Here is a tiny trained network, its code and every weight. The questions are about switching its units off for an input and a class, where a switched-off unit gives its printed mean instead of its output.

import numpy as np


def w(rows, s, z=0):
    codes = np.array(rows[::2]) - 128.0
    scale = np.full(codes.shape[1], s)
    scale[-1] = z or s
    return codes * scale


def f(y):
    return np.maximum(y, 0)


def log_softmax(a):
    a = a - a.max(-1, keepdims=True)
    return a - np.log(np.exp(a).sum(-1, keepdims=True))


def net(x, mask):
    res = np.array(x, float).reshape(1, 4) / 4 @ E
    y = f(res @ A[0][:, :-1].T + A[0][:, -1])
    res = res + np.where(mask, y, B[0][:, -1]) @ B[0][:, :-1]
    return log_softmax(res[-1] @ U[:, :-1].T + U[:, -1])


A, B = {}, {}
E = w([
[10,145,108],'x0',
[132,127,129],'x1',
[106,97,40],'x2',
[120,50,167],'x3',
],0.014)
A[0] = w([
[132,108,138,180],'N1',
[108,122,96,49],'N2',
[164,181,4,200],'N3',
[129,162,157,118],'N4',
[125,98,100,172],'N5',
[127,115,50,160],'N6',
[124,156,223,167],'N7',
[100,138,141,33],'N8',
[166,181,182,8],'N9',
[158,119,130,42],'N10',
[133,169,104,226],'N11',
[134,161,119,159],'N12',
[150,98,78,120],'N13',
[141,148,159,133],'N14',
[81,152,134,22],'N15',
[125,179,124,180],'N16',
[197,79,128,107],'N17',
[181,64,127,45],'N18',
[88,105,73,82],'N19',
[197,141,101,126],'N20',
[142,111,99,124],'N21',
[125,169,164,206],'N22',
[116,175,173,90],'N23',
[117,196,124,111],'N24',
[165,117,99,125],'N25',
[128,160,83,152],'N26',
[90,76,159,180],'N27',
[84,138,127,23],'N28',
[159,131,150,120],'N29',
[144,139,28,119],'N30',
[126,128,102,184],'N31',
[106,77,143,187],'N32',
[98,147,141,123],'N33',
[120,105,99,85],'N34',
[77,114,118,26],'N35',
[68,133,122,155],'N36',
[146,145,169,210],'N37',
[131,156,99,166],'N38',
[187,162,134,182],'N39',
],0.016,0.0017)
B[0] = w([
[23,134,49,150],'N1',
[166,148,177,167],'N2',
[79,96,124,247],'N3',
[125,42,179,161],'N4',
[171,48,141,166],'N5',
[233,78,148,204],'N6',
[136,46,128,213],'N7',
[184,198,163,153],'N8',
[150,131,137,196],'N9',
[141,164,158,156],'N10',
[100,104,90,173],'N11',
[16,110,47,157],'N12',
[204,88,172,175],'N13',
[135,76,153,163],'N14',
[118,185,186,177],'N15',
[81,78,85,169],'N16',
[86,221,101,205],'N17',
[122,197,99,191],'N18',
[188,127,182,207],'N19',
[89,195,147,197],'N20',
[238,97,182,155],'N21',
[113,59,145,173],'N22',
[195,52,185,173],'N23',
[110,114,52,178],'N24',
[133,153,201,166],'N25',
[145,81,79,178],'N26',
[103,153,2,195],'N27',
[134,206,196,175],'N28',
[96,167,117,169],'N29',
[131,142,210,216],'N30',
[100,92,135,157],'N31',
[40,160,18,182],'N32',
[154,147,176,162],'N33',
[214,98,170,161],'N34',
[181,204,161,187],'N35',
[104,147,160,204],'N36',
[107,82,70,178],'N37',
[122,81,85,165],'N38',
[87,156,97,198],'N39',
],0.0048,0.013)
U = w([
[170,7,210,62],'0',
[115,85,122,254],'1',
[127,180,175,61],'2',
[79,63,33,76],'3',
],0.012,0.0049)

Each question gives the input, the list of numbers given to net, and the class t.
The units are the neurons (one row each of A and B). Each row of codes is followed by its name. A weight is (code - 128) times the scale printed after its matrix; where a second scale follows, it is the last column's (A, B and U).
mask holds one flag per neuron, in row order. A switched-off neuron (its flag False) gives its mean, the last column of its row in B, instead of its output. The means were averaged over made-up inputs and are rounded, as every weight is.
A unit's drop is (log p(t) with every unit on - log p(t) with that unit switched off) / (log p(t) with every unit on - log p(t) with every unit switched off).
The circuit of an input: a set's keep is (log p(t) with only the set's units on - log p(t) with every unit switched off) / (log p(t) with every unit on - log p(t) with every unit switched off). Starting from the 12 units with the biggest drops (on a tie, the unit counted first), units are removed one at a time, each time the one whose removal leaves the highest keep (on an exact tie, the one counted first), for as long as the keep stays at least 0.8.
units of the circuit, in order: the units of the circuit, biggest drop first
most important unit: the unit with the biggest drop
top k neurons: the k neurons with the biggest drops, biggest first
drop when u is switched off: that unit's drop, to one decimal
input [-3,6,-7,-7], class 0: units of the circuit, in order	N23, N7
input [-5,-1,-4,2], class 2: units of the circuit, in order	N17, N18
input [5,-3,4,5], class 2: most important unit	N35
input [-6,2,-4,5], class 2: top 2 neurons	N17, N18
input [-6,8,-6,0], class 1: units of the circuit, in order	N17, N39, N37
input [-6,-6,-1,2], class 1: units of the circuit, in order	N30, N19, N1
input [-7,8,-7,-4], class 1: units of the circuit, in order	N39, N37, N30
input [6,4,8,-8], class 0: drop when N6 is switched off	0.2
input [8,0,-2,-2], class 2: drop when N15 is switched off	0.1
input [5,-8,6,-6], class 1: drop when N25 is switched off	0.0
input [1,0,0,2], class 3: drop when N21 is switched off	0.1
